Here is a tiny trained network, its code and every weight. The questions are about switching its units off for an input and a class, where a switched-off unit gives its printed mean instead of its output.

import numpy as np


def w(rows, s, z=0):
    codes = np.array(rows[::2]) - 128.0
    scale = np.full(codes.shape[1], s)
    scale[-1] = z or s
    return codes * scale


def norm(h):
    return h / np.sqrt((h * h).mean(-1, keepdims=True) + 1e-5)


def f(y):
    return y / 2 * (1 + np.tanh(0.7978845608 * (y + 0.044715 * y**3)))


def log_softmax(a):
    a = a - a.max(-1, keepdims=True)
    return a - np.log(np.exp(a).sum(-1, keepdims=True))


def net(x, mask):
    res = np.array(x, float).reshape(1, 7) / 4 @ E
    u = 0
    for l in range(2):
        y = f(norm(res) @ A[l][:, :-1].T + A[l][:, -1])
        res = res + np.where(mask[u : u + 4], y, B[l][:, -1]) @ B[l][:, :-1]
        u += 4
    return log_softmax(norm(res)[-1] @ U[:, :-1].T + U[:, -1])


A, B = {}, {}
E = w([
[175,86,107,1,111,153,163,96,114,83,205,134],'x0',
[102,167,95,175,150,134,120,109,49,125,126,177],'x1',
[116,128,172,161,113,51,50,134,161,133,137,115],'x2',
[35,26,61,190,81,110,67,128,21,131,85,64],'x3',
[122,212,70,129,74,145,133,110,163,215,115,201],'x4',
[96,131,88,39,91,79,93,118,149,196,70,201],'x5',
[143,64,236,160,127,97,145,208,104,143,32,165],'x6',
],0.0065)
A[0] = w([
[115,217,204,195,134,232,156,115,216,137,115,124,64],'L0N1',
[163,188,49,78,69,2,158,61,185,184,196,121,54],'L0N2',
[130,209,99,176,87,164,84,114,165,62,71,128,44],'L0N3',
[160,164,122,109,122,186,108,101,183,137,141,177,3],'L0N4',
],0.006,0.0037)
B[0] = w([
[175,98,50,187,151,15,254,178,120,207,124,173,201],'L0N1',
[80,184,158,48,69,158,93,208,137,162,189,142,255],'L0N2',
[178,55,209,98,139,119,145,154,119,153,187,227,138],'L0N3',
[81,135,119,122,90,32,76,167,233,39,147,123,155],'L0N4',
],0.0094,0.0038)
A[1] = w([
[89,112,163,203,143,148,89,176,112,133,66,206,2],'L1N1',
[250,112,116,68,223,157,139,158,165,81,172,139,116],'L1N2',
[81,143,90,140,61,2,153,108,140,159,124,83,167],'L1N3',
[156,36,175,30,115,138,159,149,100,107,127,192,102],'L1N4',
],0.0066,0.002)
B[1] = w([
[137,250,94,75,168,51,31,99,151,76,103,115,217],'L1N1',
[165,144,181,132,153,177,121,76,86,160,117,109,253],'L1N2',
[152,133,160,130,173,158,170,179,126,51,156,143,247],'L1N3',
[114,43,151,154,71,148,118,78,233,184,78,113,243],'L1N4',
],0.011,0.0035)
U = w([
[192,152,208,129,201,205,179,61,100,98,165,84,3],'0',
[193,165,125,213,182,92,233,206,162,171,117,196,232],'1',
[79,125,20,129,92,208,147,66,74,136,139,144,133],'2',
[107,228,123,146,172,59,51,148,121,120,28,168,163],'3',
[152,39,187,83,89,181,123,84,211,165,35,119,173],'4',
[70,59,138,196,143,122,78,152,107,32,109,30,59],'5',
[87,193,137,3,69,163,99,191,187,155,193,186,85],'6',
],0.014,0.0023)

Each question gives the input, the list of numbers given to net, and the class t.
The units are the neurons (one row each of A and B). Each row of codes is followed by its name. A weight is (code - 128) times the scale printed after its matrix; where a second scale follows, it is the last column's (A, B and U).
mask holds one flag per neuron, layer by layer. A switched-off neuron (its flag False) gives its mean, the last column of its row in B, instead of its output. The means were averaged over made-up inputs and are rounded, as every weight is.
A unit's drop is (log p(t) with every unit on - log p(t) with that unit switched off) / (log p(t) with every unit on - log p(t) with every unit switched off).
The circuit of an input: a set's keep is (log p(t) with only the set's units on - log p(t) with every unit switched off) / (log p(t) with every unit on - log p(t) with every unit switched off). Starting from all 8 units, units are removed one at a time, each time the one whose removal leaves the highest keep (on an exact tie, the one counted first), for as long as the keep stays at least 0.8.
circuit, biggest first: the units of the circuit, biggest drop first
top k neurons: the k neurons with the biggest drops, biggest first
k most important neurons of layer l: the k neurons of layer l with the biggest drops, biggest first
drop when u is switched off: that unit's drop, to one decimal
input [4,-1,-5,5,2,0,2], class 4: most important neuron of layer 1 : (L1N4)
input [1,-4,-7,-6,-8,-1,5], class 4: top 2 neurons : (L1N4 L1N3)
input [8,-4,5,0,-6,-3,-2], class 4: 3 most important neurons of layer 1 : (L1N4 L1N3 L1N1)
input [-8,-2,-4,5,7,2,-7], class 6: circuit, biggest first : (L0N3 L0N2)
input [4,-4,5,2,-2,-6,7], class 4: top 3 neurons : (L1N4 L1N3 L0N4)
input [2,0,7,3,-2,1,8], class 3: top 2 neurons : (L1N1 L0N3)
input [-6,-2,2,-4,2,5,0], class 1: top 2 neurons : (L0N1 L1N3)
input [0,7,7,-2,-2,-2,-4], class 0: top 3 neurons : (L1N1 L0N3 L0N4)
input [-7,5,-3,3,-5,-1,0], class 3: drop when L1N1 is switched off : 0.8
input [5,-6,-8,-4,-4,8,-2], class 4: drop when L1N4 is switched off : 0.8
input [-5,1,5,-1,3,4,-3], class 6: drop when L0N2 is switched off : 0.5
